Where the symbols take the units:
q600: δ>q409, λ>q923, ε>q829
q923: δ>q552, λ>q600, ε>q723
q413: δ>q333, λ>q110, ε>q31
q730: δ>q420, λ>q646, ε>q747
q422: δ>q661, λ>q565, ε>q905
q890: δ>q747, λ>q593, ε>q333
q919: δ>q685, λ>q885, ε>q945
q661: δ>q607, λ>q346, ε>q422
q31: δ>q413, λ>q945, ε>q885
q646: δ>q359, λ>q730, ε>q712
q359: δ>q593, λ>q747, ε>q646
q346: δ>q565, λ>q661, ε>q685
q593: δ>q228, λ>q890, ε>q359
q750: δ>q390, λ>q507, ε>q322
q322: δ>q750, λ>q23, ε>q409
q409: δ>q322, λ>q723, ε>q600
q565: δ>q532, λ>q422, ε>q346
q552: δ>q269, λ>q829, ε>q923
q23: δ>q723, λ>q322, ε>q507
q333: δ>q890, λ>q228, ε>q413
q747: δ>q730, λ>q359, ε>q890
q712: δ>q646, λ>q420, ε>q101
q420: δ>q91, λ>q712, ε>q730
q723: δ>q923, λ>q409, ε>q23
q476: δ>q507, λ>q390, ε>q91
q390: δ>q101, λ>q476, ε>q750
q91: δ>q476, λ>q101, ε>q420
q269: δ>q905, λ>q960, ε>q552
q101: δ>q712, λ>q91, ε>q390
q228: δ>q110, λ>q333, ε>q593
q110: δ>q945, λ>q413, ε>q228
q905: δ>q422, λ>q532, ε>q269
q960: δ>q829, λ>q269, ε>q532
q885: δ>q31, λ>q919, ε>q607
q507: δ>q23, λ>q750, ε>q476
q607: δ>q885, λ>q685, ε>q661
q945: δ>q919, λ>q31, ε>q110
q532: δ>q960, λ>q905, ε>q565
q829: δ>q600, λ>q552, ε>q960
q685: δ>q346, λ>q607, ε>q919

The rows follow the links: the fewer symbols apart two units are, the more alike their rows tend to be.

Each row is also shifted at random along 5 hidden directions that mean nothing.

Some units, each with a row of numbers:
q420 [  83   20   68   65   29   17   -7   -6   18   52  266   12    9  -26   19  -57   21   19  -17   11  156  -15  -35  -33   39   59  -17   98   51  -73  -36  -22  -49   62  -46   45 -104   83   39   30  -10   70 -101  -68    0  112]
q333 [ -63   22  -31   -2   -4   -4  -54  -14   69  -17 -167    6   43   36   35   48   -7   42   13  -43  -76   38  -84  -63  -47   57 -100  -84  -40  -22 -154   31    5  -24   -3   -6  -20   -6   64   23  -23  179   31   24   45   52]
q919 [  73  -17   26   26  -24  -41   26   26   67  112  212   22   93   -4  101   10  -12   20   52  -30   94   36  -61  -89   40  -34  -35  125   78  -66 -112  -37   -4   -9  -41   88 -118   15   65   93   10  -11  -95  -36   24  125]
q532 [  45   14    4   69   37   59  -13  -54  -68   86   63   25   50   -3  -88   45    4  -13  -28   24   74  -47  -42  -57   47   61  -45   68  -44    9  126  115   36  100   74   22   25  118  -42  -90  -64 -111  -31   13  -30   22]
q945 [  30  -29   15   11    9   19   -6   30   15  101  100  -50  -56  -28   -7  -39   46  -31  -75   73  114   24   44   -1  -18   -2  -69   50   16  -74   69  -37  -28  -33   67  145   51  146   -8   16   73  -97   56  -19 -123   98]
q476 [  28  -27  -37   34   73   58   44   36  -90  -45  -27   11 -110   19 -116  -48   71 -118  -45  127   61  -15  132   80   -5   -3   64   19  -54  -18  172    3   -8  -38   70   78   97   74  -37  -38   50 -118  118  -38 -124  -36]
q409 [  23  -67   49  -70  -19   -9   82  127  -26  -44   36  -90  -42 -108   29   13  -28   -2    7   28  101  -26  133  105  -29  -65   13   25    8  110   12  -83  -30  -64  -35   70    8  -56  -20   52  115  -77   41   51  -71  -42]
q607 [ -22   -7  -39  -23  -15  -11   57   -9   77  -70 -137   81   24   24 -105  133  -20   -9  -32  109  108   33  -48  102  -48  -56   -4 -100  -92   -1  -81  -22 -133    1  -47  -28  -24  -30   32   47   33  180  133  -23  -37  -67]
q565 [ -28   35  -30   16   54  -10   -1   50 -145 -150   50  -44 -111    7   -6 -130  108 -108   -5  -36  -31  -26   92   26   41   41  108   34   29   54  120    1  108  -76   14   39   18  -95   52   41   28  -74  -46    5   58  -27]
q110 [ -15  -13  -12    8   10   -2  -11   13   58  -41 -110   20  -48   61  143  -60  -40   30  133  -45 -282   -7   40  -53  -20  -34   41  -39   50  -60 -129  -61   13  -81   -7  -79  -23  -94  -64  -14  -30   34  -32  -26   42   18]
q31 [ -77   -3  -58  -37  -26  -31  -23   20  -25  -57  -81   12   -2   38   49 -132   60  -37  -40   16 -104   75   10    9  -25    3   -2    1  -16   -6  -45   -1    2  -70   76  -25   50  -86   19   15   42   50   -1  -46   53  -15]
q269 [  -5   -4   65  -30  -10   16  -38  -43   12   57  -85  -80  -67  -23 -125   66  -16   15  -80   15   27  -38   39   55  -20   25    2 -101  -22   33  179   40   54   62    3    5  139  140  -37  -68   -3 -119  115   66 -101  -56]
q346 [  69   26    1   52   32   41   14  -73  -35  158  118   16   19    2  -88  107    2  -61  -42   44  159  -11  -50  -59   32  -39  -35   87   14  -46  209   65   47   51   68  142   24  151    1  -21  -34 -257   32   16 -100   45]
q723 [  19  -24  -25  -46  -18   -4   60   77  -54  -18  -46  -22   54  -35   48   68  -22  -17   66  -63  -15   -1   51  -11   14  -57    3   50    1   93    8    8   65  -40   26   54    2  -85  -19    9    6 -115  -21   75    5  -21]
q422 [  24   -3   67  -23  -56  -27  -11  -49   28   84  242  -20   37  -41   33  -89    1   56  -48   -4   83  -15  -57    5   45   -5   28   87   91  -19   61  -31  -32   98  -40  -45  -44   32  -36    1    1  -72 -135  -55   26   22]
q359 [ -42   29  -23   11   26   29  -39  -94    8   -5  -28    6    7   -2  -39   73  -53   -8  -34   48   56  -46  -79   10  -64   -4 -103  -41  -62   -8    2   37  -91   54   35  -26  -29   65  -27  -61  -12   23   -7   -9    8  -12]

From each start, follow one symbol. Which unit do you reach?
Answers are names.
---
[  13    2   20   -4    1   10   -7   -1    0   53  150  -37   19  -66  146  -59  -67   17   39    3   -5  -29  -18  -29  -34  -50  -88   95   52  -28  -53  -43  -85  -10   31   14  -69    9  -67  -16   29  -69 -143  -37   37   74]
λ
q333
---
[  -5  -24  -62  -40   11   -5   63  110 -117  -97  -31   -9  -32   -7   89  -86   20  -73   91  -50 -135  -10  117   14   31  -68  108   86   45   98   38  -31   69 -101   42   -3   17 -169  -37   13   43 -165  -59   24   44  -69]
δ
q723
---
[  47   35   64   54   24   20  -27  -58   39   53  133  -22  -16  -10   -2    7   -4   27    2   -4   92  -15  -65  -52   -7   60  -18   10   31  -76  -34  -10  -17   52  -44   15  -73  102   43    4  -39   75  -24  -27   -8   88]
δ
q420
---
[   0    1   66  -48  -38  -26   -3  -19    6  -16   87  -64  -35  -35   44  -50  -27   21    6  -62  -46  -46   24   34   20  -17   78  -14   72   31   48  -60   30   25  -92  -67  -24  -52  -13   15    8  -64  -66   10   58  -42]
ε
q269
---
[ -10  -19   -5  -51    7   -3    6   71  -92  -41 -120 -122  -84  -69  -54   43   21  -57  -28  -10    8  -22  133   85  -16   -6    1  -43  -17  112  167    7   89  -62   78  104  118    4  -12   -2   58 -189   97  105  -82  -63]
δ
q552
---
[   9  -28  -52    4   34   20   78  122  -80 -154  -92   41  -33   11  -27   17   32  -69   42   41   30   30  106   72    6    0   56    9  -54   76  -46  -29  -14  -89  -20   34   -3 -116   36   42   33   88   70   12  -26  -55]
ε
q476
---
[  32   16  -11   47   15   -3  -12   -8    6   74   30   28   -5   66  -31   25   36  -35   10   10   -4   24  -28  -59   30   -5   36   26   46  -59   53    8   72  -14   19   56   16   61   34   25  -36  -71   36    1  -44   52]
δ
q346
---
[  -2   37   41    9   23    5  -61  -20   25  -25   23  -36  -50    5   30  -48   20   26    4  -28  -17   -5  -21  -50  -25   73  -14  -43   32  -37  -71    3   13   -6  -31   23  -50   49   51   17  -23  106   -4    0   29   62]
ε
q890
---
[  31    1  -15   52   61   58   55   -1    2  -44  -49   66  -61   57  -89   49    3  -54   34   70   18  -23   46   31   -7   13   67  -42  -20  -54   16  -11  -29  -17  -24  -10   -8   36   -5    7  -28   70  100  -34  -51  -31]
λ
q101
---
[ -12   -8  -55  -19  -39  -29   19  -17   24   29   29   55   83    3   35   14  -21   -2   -7   42   30   27  -61  -10   -6  -96  -54   70  -25  -22  -36  -27  -76    1   39  -21  -24  -42  -34   10   29  -28  -50  -48   26    6]
ε
q607
---
[ -47  -24    1    3  -17  -17  -26  -19   41  -61  -93   32  -47   74  -42 -140   51   14  -45   24 -143   24   22   64   15   34  110  -88   -4  -57   11  -16  -15   32  -23 -157   56  -34  -34  -19   -6  114   30  -74   28  -83]
ε
q422
---
[ -22   20   -2  -35   23   -8    5   48  -26 -163   44  -52  -30  -65   85  -38  -24   -2  -10    6   92   -8    3   72  -50   10  -73   -9  -28   59 -179  -62 -128  -68  -51    7 -121 -114   67   45   83  208  -68  -19   81   29]
δ
q228
---
[ -40   15  -64  -25  -22  -21   -7   -6   10  -31  -84   17   30   20  104   32  -34  -11   70  -49 -122   12  -51  -63  -39  -70  -57   11   17   15  -96  -15    5  -59   28   -7  -45 -111  -13   22    4  -20  -52   23   81    7]
λ
q110
---
[  56  -43   43  -21    5   43   57    6   45   80  -43    9   64  -59  -20  169 -116   59   59   32   52  -52   34    4  -25  -41  -73   10  -61   49    4   16  -72   41  -14   -3    4   74  -93  -77  -19  -54   45   41  -73   -9]
ε
q829
---
[ -20   38    5   14    9   11  -58  -77   17   38  -57  -25   -9   16   50   58  -39   17   64  -60 -107  -37  -60  -94  -44   -9  -55  -38   32  -44  -25   15   44  -11   20   13  -19   38    6  -20  -40  -63  -13   38   21   55]
δ
q747
---
[ -23   31  -26  -43  -18  -43    1  -54  -27    2  -18  -13  -53    7  -93   51   20  -77  -82   38  109    2  -17   69  -19  -70   31  -32    6   38  159   -3   22  -15    4   62   65    6   33   49   61 -141   83   26  -18  -53]
δ
q712
---
[  15  -21   51   27   24   50  -28   59  -45   31   69  -24   28  -64  -71 -146   63   54  -96   31   63   20   48    1   17  174  -60   35  -66    7   47   76  -27   84   79   -7   66  123  -36 -104  -17  100  -34  -27  -68   25]
λ
q552
---
[  -5   -2   42  -27  -36  -13  -32   -6   59   21 -127  -10   59   20    9   46  -31   91   55 -104 -140   -3  -25  -65   18   48   12  -71   17   12  -47   50   92   41  -36  -87   24   -2  -17  -34  -80   38   -9   62   18  -25]
λ
q829
---
[ -52   42  -42    7   -9   -6  -63  -93  -41  -23  -34   22  -23   40   26  -67    2  -17  -12  -40 -168  -30  -71  -28   -5   -5   24  -25   15  -18   53   27   17   39   42 -119   12  -57  -36  -59  -36  -47  -86  -21  103  -52]
ε
q712
